Here is a tiny trained network, its code and every weight. The questions are about switching its units off for an input and a class, where a switched-off unit gives its printed mean instead of its output.

import numpy as np


def w(rows, s, z=0):
    codes = np.array(rows[::2]) - 128.0
    scale = np.full(codes.shape[1], s)
    scale[-1] = z or s
    return codes * scale


def norm(h):
    return h / np.sqrt((h * h).mean(-1, keepdims=True) + 1e-5)


def f(y):
    return np.maximum(y, 0)


def log_softmax(a):
    a = a - a.max(-1, keepdims=True)
    return a - np.log(np.exp(a).sum(-1, keepdims=True))


def net(x, mask):
    res = np.array(x, float).reshape(1, 5) / 4 @ E
    u = 0
    for l in range(2):
        y = f(norm(res) @ A[l][:, :-1].T + A[l][:, -1])
        res = res + np.where(mask[u : u + 9], y, B[l][:, -1]) @ B[l][:, :-1]
        u += 9
    return log_softmax(norm(res)[-1] @ U[:, :-1].T + U[:, -1])


A, B = {}, {}
E = w([
[152,127,130,47,76,139,156],'x0',
[69,39,119,121,107,131,165],'x1',
[86,171,120,188,98,174,169],'x2',
[135,121,7,114,111,135,107],'x3',
[153,114,134,155,87,93,120],'x4',
],0.013)
A[0] = w([
[165,160,140,59,37,154,210,3],'0.n0',
[56,168,112,76,187,184,155,36],'0.n1',
[99,150,127,69,194,185,154,14],'0.n2',
[162,184,127,146,100,158,164,138],'0.n3',
[159,138,124,188,52,58,142,9],'0.n4',
[72,129,134,153,65,183,164,30],'0.n5',
[133,110,147,162,6,77,111,9],'0.n6',
[110,130,90,117,81,150,124,39],'0.n7',
[121,99,195,120,101,177,134,67],'0.n8',
],0.014,0.0045)
B[0] = w([
[30,95,161,144,39,146,6,254],'0.n0',
[241,85,156,181,107,194,143,198],'0.n1',
[211,85,171,164,81,207,128,178],'0.n2',
[107,188,109,76,182,123,148,209],'0.n3',
[208,106,152,164,137,229,145,186],'0.n4',
[71,158,122,58,219,185,163,224],'0.n5',
[225,85,162,154,133,231,155,198],'0.n6',
[123,142,91,108,108,86,156,181],'0.n7',
[127,141,138,151,89,40,159,189],'0.n8',
],0.016,0.0069)
A[1] = w([
[91,180,222,158,84,107,184,39],'1.n0',
[88,121,128,176,94,124,90,65],'1.n1',
[107,119,140,181,169,142,133,34],'1.n2',
[71,166,94,169,89,159,185,150],'1.n3',
[120,139,3,142,66,161,135,104],'1.n4',
[153,59,135,90,128,80,111,109],'1.n5',
[63,38,124,121,107,134,223,39],'1.n6',
[148,242,151,104,100,130,109,4],'1.n7',
[92,123,105,228,167,126,109,18],'1.n8',
],0.019,0.0037)
B[1] = w([
[163,39,146,59,216,65,176,221],'1.n0',
[106,93,41,135,173,139,98,166],'1.n1',
[95,92,138,98,50,135,80,180],'1.n2',
[132,221,187,67,178,139,82,227],'1.n3',
[148,39,230,117,183,40,187,254],'1.n4',
[77,241,163,109,176,225,152,209],'1.n5',
[173,197,8,238,63,80,91,255],'1.n6',
[103,131,10,226,60,107,149,198],'1.n7',
[83,74,126,72,29,171,103,181],'1.n8',
],0.016,0.0086)
U = w([
[141,69,150,100,184,34,204,190],'0',
[218,101,151,171,116,223,149,97],'1',
[126,182,20,196,96,86,147,231],'2',
[38,83,126,83,79,150,71,97],'3',
[90,252,133,85,195,170,163,3],'4',
],0.018,0.0017)

Each question gives the input, the list of numbers given to net, and the class t.
The units are the neurons (one row each of A and B). Each row of codes is followed by its name. A weight is (code - 128) times the scale printed after its matrix; where a second scale follows, it is the last column's (A, B and U).
mask holds one flag per neuron, layer by layer. A switched-off neuron (its flag False) gives its mean, the last column of its row in B, instead of its output. The means were averaged over made-up inputs and are rounded, as every weight is.
A unit's drop is (log p(t) with every unit on - log p(t) with that unit switched off) / (log p(t) with every unit on - log p(t) with every unit switched off).
The circuit of an input: a set's keep is (log p(t) with only the set's units on - log p(t) with every unit switched off) / (log p(t) with every unit on - log p(t) with every unit switched off). Starting from the 12 units with the biggest drops (on a tie, the unit counted first), units are removed one at a time, each time the one whose removal leaves the highest keep (on an exact tie, the one counted first), for as long as the keep stays at least 0.8.
circuit, biggest first: the units of the circuit, biggest drop first
k most important neurons: the k neurons with the biggest drops, biggest first
k most important neurons of layer l: the k neurons of layer l with the biggest drops, biggest first
input [-8,4,2,7,-7], class 3: circuit, biggest first -> 1.n8
input [-5,-5,-8,7,8], class 1: circuit, biggest first -> 1.n0, 1.n6
input [-3,8,8,3,8], class 1: 4 most important neurons -> 0.n6, 0.n4, 1.n7, 0.n8
input [3,4,-8,0,8], class 1: 2 most important neurons -> 0.n6, 1.n3
input [-1,-6,0,-6,-2], class 0: 2 most important neurons of layer 1 -> 1.n0, 1.n6
input [-7,-2,2,-6,6], class 3: 2 most important neurons of layer 0 -> 0.n1, 0.n2
input [-4,0,3,3,-2], class 3: 2 most important neurons -> 1.n8, 1.n2
input [-7,-7,5,-7,7], class 0: 3 most important neurons of layer 0 -> 0.n0, 0.n1, 0.n6
input [-7,-1,4,4,8], class 1: 2 most important neurons -> 0.n4, 0.n0
input [-7,6,-8,-2,7], class 4: 2 most important neurons of layer 0 -> 0.n0, 0.n1
input [-4,-4,-6,-5,2], class 4: circuit, biggest first -> 1.n4, 0.n1
input [1,-5,8,4,7], class 4: 2 most important neurons -> 0.n3, 1.n3
input [6,-4,-1,-1,-4], class 3: 2 most important neurons -> 0.n0, 1.n6
input [-3,-6,2,0,2], class 2: circuit, biggest first -> 1.n7
input [-5,3,4,-1,0], class 3: 3 most important neurons -> 1.n2, 1.n8, 0.n3
input [7,-4,-7,-4,5], class 3: 2 most important neurons of layer 1 -> 1.n3, 1.n6
input [-1,7,-3,3,6], class 2: 4 most important neurons -> 1.n6, 0.n1, 0.n2, 1.n0
input [-8,-8,-8,-1,-4], class 2: 2 most important neurons -> 0.n0, 1.n4
input [-1,-4,4,3,5], class 1: 2 most important neurons of layer 1 -> 1.n6, 1.n5
input [-6,2,-6,-5,3], class 3: circuit, biggest first -> 1.n2
input [3,-6,-5,1,-7], class 1: 2 most important neurons -> 0.n2, 1.n6
